Below are the code and all the weights of a small trained network. Each question names an input and a class and asks about switching units off, where a switched-off unit gives its printed mean instead of its output.

import numpy as np


def w(rows, s, z=0):
    codes = np.array(rows[::2]) - 128.0
    scale = np.full(codes.shape[1], s)
    scale[-1] = z or s
    return codes * scale


def norm(h):
    return h / np.sqrt((h * h).mean(-1, keepdims=True) + 1e-5)


def f(y):
    return y / 2 * (1 + np.tanh(0.7978845608 * (y + 0.044715 * y**3)))


def log_softmax(a):
    a = a - a.max(-1, keepdims=True)
    return a - np.log(np.exp(a).sum(-1, keepdims=True))


def net(x, mask):
    res = np.array(x, float).reshape(1, 7) / 4 @ E
    u = 0
    for l in range(3):
        y = f(norm(res) @ A[l][:, :-1].T + A[l][:, -1])
        res = res + np.where(mask[u : u + 5], y, B[l][:, -1]) @ B[l][:, :-1]
        u += 5
    return log_softmax(norm(res)[-1] @ U[:, :-1].T + U[:, -1])


A, B = {}, {}
E = w([
[89,163,184,183,120,69,169,97,151,104,115,179],'x0',
[112,173,4,144,206,93,85,159,122,138,148,205],'x1',
[183,121,121,116,84,157,59,90,195,95,49,205],'x2',
[133,144,120,125,153,144,151,97,131,141,115,133],'x3',
[151,125,120,144,108,115,143,136,107,156,110,132],'x4',
[123,105,137,175,150,142,116,123,128,124,121,116],'x5',
[145,98,150,108,165,98,134,141,114,123,107,126],'x6',
],0.0036)
A[0] = w([
[21,130,150,188,109,33,253,126,181,55,81,197,64],'L0N1',
[97,151,142,163,110,107,197,105,106,122,161,189,35],'L0N2',
[116,98,219,99,90,167,167,147,160,183,113,100,9],'L0N3',
[159,113,77,63,150,215,80,185,106,178,105,37,37],'L0N4',
[49,137,116,148,149,59,205,156,88,179,190,30,112],'L0N5',
],0.0032,0.0011)
B[0] = w([
[123,140,93,74,115,85,27,96,138,189,109,44,227],'L0N1',
[140,80,175,126,176,113,83,113,139,181,123,49,145],'L0N2',
[76,114,2,159,103,131,186,10,113,89,154,191,163],'L0N3',
[75,194,131,126,114,40,25,1,124,192,71,54,196],'L0N4',
[193,156,179,83,163,192,74,151,121,117,166,160,254],'L0N5',
],0.0048,0.0028)
A[1] = w([
[82,155,196,167,69,53,57,71,138,140,110,94,161],'L1N1',
[142,136,53,141,199,85,115,195,132,166,164,204,177],'L1N2',
[200,95,110,128,66,142,88,113,207,49,2,218,200],'L1N3',
[130,25,189,92,41,171,210,55,96,104,146,113,1],'L1N4',
[138,151,175,113,133,166,157,102,7,123,225,195,34],'L1N5',
],0.0034,0.00063)
B[1] = w([
[114,187,24,62,199,75,71,148,98,203,124,118,207],'L1N1',
[63,80,107,214,43,117,254,54,153,2,101,132,205],'L1N2',
[164,162,209,118,182,202,148,198,58,156,218,97,253],'L1N3',
[23,129,41,207,114,112,174,143,153,28,123,218,197],'L1N4',
[152,193,149,162,205,214,57,156,161,59,164,236,154],'L1N5',
],0.0039,0.0035)
A[2] = w([
[201,172,193,106,155,222,107,175,76,122,206,208,133],'L2N1',
[115,56,86,75,123,128,91,129,110,158,157,136,222],'L2N2',
[146,110,135,128,189,145,181,194,114,121,220,87,98],'L2N3',
[99,105,88,143,162,109,124,103,115,17,147,140,111],'L2N4',
[89,103,4,184,91,140,212,109,138,20,134,147,254],'L2N5',
],0.0035,0.0009)
B[2] = w([
[231,163,253,247,199,218,190,215,138,220,121,131,253],'L2N1',
[97,114,146,189,116,75,158,86,220,127,113,90,156],'L2N2',
[243,186,138,153,70,179,136,176,196,163,84,133,176],'L2N3',
[138,92,121,114,41,151,159,91,92,115,76,198,181],'L2N4',
[83,23,141,76,78,112,214,127,160,78,101,129,243],'L2N5',
],0.0051,0.0035)
U = w([
[233,175,201,185,173,205,169,204,140,139,149,151,75],'0',
[96,41,88,117,65,114,232,108,151,5,110,177,100],'1',
[120,163,104,78,143,27,3,82,132,166,122,64,255],'2',
],0.0074,9.4e-05)

Each question gives the input, the list of numbers given to net, and the class t.
The units are the neurons (one row each of A and B). Each row of codes is followed by its name. A weight is (code - 128) times the scale printed after its matrix; where a second scale follows, it is the last column's (A, B and U).
mask holds one flag per neuron, layer by layer. A switched-off neuron (its flag False) gives its mean, the last column of its row in B, instead of its output. The means were averaged over made-up inputs and are rounded, as every weight is.
A unit's drop is (log p(t) with every unit on - log p(t) with that unit switched off) / (log p(t) with every unit on - log p(t) with every unit switched off).
The circuit of an input: a set's keep is (log p(t) with only the set's units on - log p(t) with every unit switched off) / (log p(t) with every unit on - log p(t) with every unit switched off). Starting from the 12 units with the biggest drops (on a tie, the unit counted first), units are removed one at a time, each time the one whose removal leaves the highest keep (on an exact tie, the one counted first), for as long as the keep stays at least 0.8.
circuit, biggest first: the units of the circuit, biggest drop first
unit that matters most: the unit with the biggest drop
k most important neurons: the k neurons with the biggest drops, biggest first
top k neurons in layer l: the k neurons of layer l with the biggest drops, biggest first
drop when u is switched off: that unit's drop, to one decimal
input [-6,2,4,8,-6,-3,-8], class 2: circuit, biggest first	L0N4
input [-1,8,-7,-6,-7,5,3], class 1: 3 most important neurons	L1N2, L1N3, L2N5
input [5,6,-5,1,6,-3,1], class 1: 4 most important neurons	L1N2, L1N3, L0N4, L2N1
input [5,-7,-2,2,3,0,-7], class 1: 2 most important neurons	L1N4, L0N4
input [4,7,6,-8,-6,1,6], class 1: 4 most important neurons	L1N2, L0N5, L1N5, L0N4
input [8,8,-1,-3,-4,-7,-6], class 1: top 2 neurons in layer 2	L2N5, L2N4
input [7,1,-5,-3,6,-6,-1], class 2: 2 most important neurons	L0N1, L1N3
input [5,7,3,0,1,-7,-7], class 1: 2 most important neurons	L1N2, L0N4
input [7,0,6,-7,4,-6,3], class 2: top 2 neurons in layer 0	L0N1, L0N5
input [-7,-7,4,7,-1,-7,-6], class 1: top 3 neurons in layer 0	L0N1, L0N3, L0N5
input [-4,0,-3,0,7,3,5], class 2: 2 most important neurons	L0N4, L1N3
input [1,7,-6,4,2,2,-4], class 1: 4 most important neurons	L1N2, L1N3, L2N5, L2N4
input [-2,7,5,-4,-2,8,-6], class 1: 3 most important neurons	L1N2, L0N5, L2N5
input [4,-7,-4,6,3,6,-5], class 1: unit that matters most	L1N4
input [6,5,-2,0,-1,7,-4], class 2: 2 most important neurons	L0N1, L0N2
input [-7,3,1,0,1,2,-2], class 2: drop when L0N5 is switched off	0.0
input [6,5,-2,-8,-2,-3,3], class 2: drop when L0N2 is switched off	0.1
input [6,0,4,1,4,-7,5], class 2: drop when L0N1 is switched off	1.5
